Below are the code and all the weights of a small trained network. Each question names an input and a target symbol and asks about switching units off, where a switched-off unit gives its printed mean instead of its output.

import numpy as np


def w(rows, s, z=0):
    codes = np.array(rows[::2]) - 128.0
    scale = np.full(codes.shape[1], s)
    scale[-1] = z or s
    return codes * scale


def f(y):
    return np.maximum(y, 0)


def softmax(a):
    e = np.exp(a - a.max(-1, keepdims=True))
    return e / e.sum(-1, keepdims=True)


def log_softmax(a):
    a = a - a.max(-1, keepdims=True)
    return a - np.log(np.exp(a).sum(-1, keepdims=True))


def net(x, mask):
    ids = ['αβημξπσφ'.index(c) for c in x.split()]
    T = len(ids)
    res = E[ids] + P[:T]
    r = res
    for j in range(3):
        rows = slice(3 * j, 3 * j + 3)
        q, k, v = (r @ M[0][rows].T for M in (Q, K, V))
        z = softmax(np.where(np.tri(T) > 0, q @ k.T / 3**0.5, -1e9)) @ v
        o = O[0][rows]
        res = res + np.where(mask[j], z, o[:, -1]) @ o[:, :-1]
    y = f(res @ A[0][:, :-1].T + A[0][:, -1])
    res = res + np.where(mask[3:19], y, B[0][:, -1]) @ B[0][:, :-1]
    return log_softmax(res[-1] @ U[:, :-1].T + U[:, -1])


Q, K, V, O, A, B = {}, {}, {}, {}, {}, {}
E = w([
[99,131,151],'α',
[141,89,47],'β',
[178,123,47],'η',
[204,104,179],'μ',
[34,160,107],'ξ',
[58,114,122],'π',
[95,252,162],'σ',
[109,80,186],'φ',
],0.02)
P = w([
[157,169,3],'0',
[152,162,19],'1',
[129,161,32],'2',
[120,164,52],'3',
[113,164,73],'4',
[98,163,91],'5',
[101,157,115],'6',
[84,156,136],'7',
[79,150,153],'8',
[71,146,179],'9',
[71,140,201],'10',
[60,138,207],'11',
],0.0051)
Q[0] = w([
[254,55,141],'head 0',
[67,178,101],'head 0',
[179,105,106],'head 0',
[114,125,122],'head 1',
[130,162,71],'head 1',
[82,195,128],'head 1',
[122,135,175],'head 2',
[174,120,52],'head 2',
[109,164,194],'head 2',
],0.02)
K[0] = w([
[218,127,22],'head 0',
[49,133,197],'head 0',
[164,144,7],'head 0',
[100,124,115],'head 1',
[86,237,100],'head 1',
[43,161,192],'head 1',
[209,109,97],'head 2',
[36,178,106],'head 2',
[218,64,84],'head 2',
],0.014)
V[0] = w([
[107,224,110],'head 0',
[85,92,92],'head 0',
[180,2,197],'head 0',
[191,166,110],'head 1',
[99,147,70],'head 1',
[103,122,220],'head 1',
[170,70,145],'head 2',
[139,212,127],'head 2',
[148,23,105],'head 2',
],0.0088)
O[0] = w([
[84,115,253,174],'head 0',
[74,52,72,168],'head 0',
[203,181,7,2],'head 0',
[202,89,163,165],'head 1',
[174,136,74,210],'head 1',
[53,144,171,27],'head 1',
[155,45,119,71],'head 2',
[19,210,180,177],'head 2',
[225,37,165,89],'head 2',
],0.0063,0.0066)
A[0] = w([
[72,97,66,129],'neuron 0',
[177,105,44,223],'neuron 1',
[233,19,113,217],'neuron 2',
[42,2,88,96],'neuron 3',
[184,225,152,127],'neuron 4',
[38,158,130,234],'neuron 5',
[141,83,82,223],'neuron 6',
[134,118,198,2],'neuron 7',
[33,114,132,138],'neuron 8',
[78,43,228,151],'neuron 9',
[67,99,75,149],'neuron 10',
[237,64,176,53],'neuron 11',
[108,20,85,47],'neuron 12',
[33,150,154,112],'neuron 13',
[108,192,171,129],'neuron 14',
[74,143,91,192],'neuron 15',
],0.0083,0.0067)
B[0] = w([
[171,102,174,177],'neuron 0',
[83,190,183,224],'neuron 1',
[4,148,89,239],'neuron 2',
[154,56,254,176],'neuron 3',
[155,78,175,150],'neuron 4',
[223,141,117,251],'neuron 5',
[109,160,185,204],'neuron 6',
[93,47,82,141],'neuron 7',
[160,86,67,203],'neuron 8',
[85,141,59,211],'neuron 9',
[188,119,169,184],'neuron 10',
[248,186,136,166],'neuron 11',
[114,21,178,154],'neuron 12',
[118,13,42,210],'neuron 13',
[98,88,94,177],'neuron 14',
[181,153,172,202],'neuron 15',
],0.0077,0.011)
U = w([
[179,135,2,142],'α',
[6,208,30,155],'β',
[119,117,104,130],'η',
[39,110,231,95],'μ',
[143,67,85,41],'ξ',
[189,66,179,83],'π',
[46,85,39,47],'σ',
[229,199,212,255],'φ',
],0.0091,0.0051)

Each question gives the input, a string of symbols that net reads in full, and the target symbol t.
The units are the heads (3 rows each of Q, K, V and O) and the neurons (one row each of A and B). Each row of codes is followed by its name. A weight is (code - 128) times the scale printed after its matrix; where a second scale follows, it is the last column's (O, A, B and U).
mask holds one flag per unit, heads first, then neurons. A switched-off unit (its flag False) gives its mean, the last column of its rows in O or B, instead of its output. The means were averaged over made-up inputs and are rounded, as every weight is.
A unit's drop is (log p(t) with every unit on - log p(t) with that unit switched off) / (log p(t) with every unit on - log p(t) with every unit switched off).
The circuit of an input: a set's keep is (log p(t) with only the set's units on - log p(t) with every unit switched off) / (log p(t) with every unit on - log p(t) with every unit switched off). Starting from the 12 units with the biggest drops (on a tie, the unit counted first), units are removed one at a time, each time the one whose removal leaves the highest keep (on an exact tie, the one counted first), for as long as the keep stays at least 0.8.
units of the circuit, in order: the units of the circuit, biggest drop first
unit that matters most: the unit with the biggest drop
k most important neurons: the k neurons with the biggest drops, biggest first
heads that matter: for each layer, one digit per head in row order, 1 if its drop is at least 0.15 and else 0, layers parted by /
drop of u: that unit's drop, to one decimal
input π η σ ξ, target σ: units of the circuit, in order	head 0; neuron 13; neuron 8
input η φ η α α η η σ η φ β, target α: 2 most important neurons	neuron 5; neuron 13
input α η η φ π, target φ: heads that matter	100
input β β φ σ η π φ η π, target φ: units of the circuit, in order	head 0; neuron 2; neuron 13; neuron 9
input η α β φ η α, target φ: units of the circuit, in order	head 0; neuron 2; neuron 13
input η φ η α α π ξ, target π: unit that matters most	neuron 3
input β η η η η π, target π: heads that matter	000
input π α β β η α σ β η φ σ η, target α: heads that matter	001
input π η β, target μ: heads that matter	000
input β φ π π η φ α, target φ: 3 most important neurons	neuron 13; neuron 2; neuron 9
input η η ξ, target ξ: drop of neuron 9	0.1
input β α φ η α β η, target β: drop of neuron 5	0.2
input β η β ξ, target ξ: drop of neuron 9	0.2
input η β η β σ, target σ: drop of head 0	0.8
